Below is a small trained network, with its code and all its weights. Each question gives an input and a class and asks what happens when units are switched off, that is, made to give their printed mean instead of their output.

import numpy as np


def w(rows, s, z=0):
    codes = np.array(rows[::2]) - 128.0
    scale = np.full(codes.shape[1], s)
    scale[-1] = z or s
    return codes * scale


def norm(h):
    return h / np.sqrt((h * h).mean(-1, keepdims=True) + 1e-5)


def f(y):
    return y / 2 * (1 + np.tanh(0.7978845608 * (y + 0.044715 * y**3)))


def log_softmax(a):
    a = a - a.max(-1, keepdims=True)
    return a - np.log(np.exp(a).sum(-1, keepdims=True))


def net(x, mask):
    res = np.array(x, float).reshape(1, 5) / 4 @ E
    u = 0
    for l in range(3):
        y = f(norm(res) @ A[l][:, :-1].T + A[l][:, -1])
        res = res + np.where(mask[u : u + 8], y, B[l][:, -1]) @ B[l][:, :-1]
        u += 8
    return log_softmax(norm(res)[-1] @ U[:, :-1].T + U[:, -1])


A, B = {}, {}
E = w([
[2,220,142,131,115,48],'x0',
[146,106,147,172,120,108],'x1',
[29,102,123,57,135,137],'x2',
[143,84,177,107,216,67],'x3',
[95,80,79,137,207,172],'x4',
],0.0081)
A[0] = w([
[88,115,159,129,165,87,51],'0.n0',
[207,50,198,198,57,75,220],'0.n1',
[189,157,93,88,159,85,100],'0.n2',
[126,164,125,78,143,172,163],'0.n3',
[227,142,239,144,123,142,251],'0.n4',
[171,116,228,103,254,139,33],'0.n5',
[52,221,115,188,209,49,190],'0.n6',
[45,129,74,48,179,85,126],'0.n7',
],0.0076,0.002)
B[0] = w([
[201,124,149,144,190,109,152],'0.n0',
[35,83,162,71,165,172,250],'0.n1',
[120,90,61,29,181,140,142],'0.n2',
[129,73,166,134,142,61,156],'0.n3',
[49,105,168,87,151,130,250],'0.n4',
[187,97,255,52,166,121,218],'0.n5',
[132,214,114,217,201,114,253],'0.n6',
[181,83,154,127,199,150,234],'0.n7',
],0.0067,0.0046)
A[1] = w([
[117,55,45,129,126,158,87],'1.n0',
[67,136,114,89,24,134,132],'1.n1',
[29,194,31,15,91,116,242],'1.n2',
[209,138,189,132,153,1,174],'1.n3',
[118,196,204,65,146,29,155],'1.n4',
[115,41,151,122,91,128,54],'1.n5',
[156,163,155,127,168,165,104],'1.n6',
[126,162,134,72,101,60,4],'1.n7',
],0.0084,0.0026)
B[1] = w([
[121,146,134,218,65,102,186],'1.n0',
[187,146,133,112,133,99,193],'1.n1',
[133,101,183,169,149,142,234],'1.n2',
[72,200,90,11,142,139,239],'1.n3',
[124,157,113,126,162,111,255],'1.n4',
[135,120,105,92,96,132,175],'1.n5',
[116,89,117,130,130,142,168],'1.n6',
[143,147,126,150,139,134,116],'1.n7',
],0.011,0.0042)
A[2] = w([
[75,254,87,152,103,118,250],'2.n0',
[116,46,31,109,142,177,182],'2.n1',
[201,186,193,145,81,32,188],'2.n2',
[202,71,186,93,94,155,226],'2.n3',
[72,197,143,41,154,112,7],'2.n4',
[162,132,158,159,239,222,250],'2.n5',
[137,161,115,178,197,163,9],'2.n6',
[152,106,42,200,105,78,182],'2.n7',
],0.0075,0.0026)
B[2] = w([
[53,134,186,119,164,111,187],'2.n0',
[193,112,154,168,70,174,177],'2.n1',
[152,177,131,113,213,181,153],'2.n2',
[136,88,99,13,104,106,224],'2.n3',
[78,143,1,209,113,53,180],'2.n4',
[88,77,178,127,99,158,253],'2.n5',
[166,105,157,103,171,68,141],'2.n6',
[163,73,178,111,88,102,140],'2.n7',
],0.0083,0.0069)
U = w([
[173,87,166,62,109,118,253],'0',
[46,75,210,129,175,62,197],'1',
[113,203,208,203,219,46,196],'2',
[64,192,55,120,168,3,4],'3',
[203,25,122,219,93,131,5],'4',
],0.0068,0.0026)

Each question gives the input, the list of numbers given to net, and the class t.
The units are the neurons (one row each of A and B). Each row of codes is followed by its name. A weight is (code - 128) times the scale printed after its matrix; where a second scale follows, it is the last column's (A, B and U).
mask holds one flag per neuron, layer by layer. A switched-off neuron (its flag False) gives its mean, the last column of its row in B, instead of its output. The means were averaged over made-up inputs and are rounded, as every weight is.
A unit's drop is (log p(t) with every unit on - log p(t) with that unit switched off) / (log p(t) with every unit on - log p(t) with every unit switched off).
The circuit of an input: a set's keep is (log p(t) with only the set's units on - log p(t) with every unit switched off) / (log p(t) with every unit on - log p(t) with every unit switched off). Starting from the 12 units with the biggest drops (on a tie, the unit counted first), units are removed one at a time, each time the one whose removal leaves the highest keep (on an exact tie, the one counted first), for as long as the keep stays at least 0.8.
circuit, biggest first: the units of the circuit, biggest drop first
unit that matters most: the unit with the biggest drop
top k neurons: the k neurons with the biggest drops, biggest first
top k neurons in layer l: the k neurons of layer l with the biggest drops, biggest first
drop of u: that unit's drop, to one decimal
input [4,-5,-4,6,-3], class 3: circuit, biggest first : [1.n3; 2.n4]
input [-3,-3,-4,-1,7], class 4: unit that matters most : 1.n0
input [1,4,-8,-5,4], class 1: top 3 neurons : [2.n0; 0.n1; 0.n7]
input [5,3,-6,5,-1], class 3: top 3 neurons : [1.n3; 2.n4; 1.n2]
input [0,-2,-7,-1,3], class 4: circuit, biggest first : [1.n3; 0.n5; 0.n6]
input [5,7,4,5,-4], class 3: top 3 neurons : [1.n3; 2.n4; 1.n2]
input [1,-4,6,-5,-7], class 2: top 2 neurons : [2.n2; 0.n1]
input [0,-4,3,-8,8], class 4: top 2 neurons : [1.n3; 0.n6]
input [-8,-3,8,-6,7], class 4: top 2 neurons in layer 1 : [1.n0; 1.n3]
input [1,1,7,8,-7], class 3: drop of 2.n4 : 0.3
input [0,-6,2,-5,2], class 4: drop of 1.n2 : 0.5
input [4,1,3,4,-5], class 3: drop of 2.n4 : 0.2
input [6,0,3,-4,-2], class 2: drop of 1.n2 : 0.1
input [-7,-2,6,-5,7], class 4: unit that matters most : 1.n0
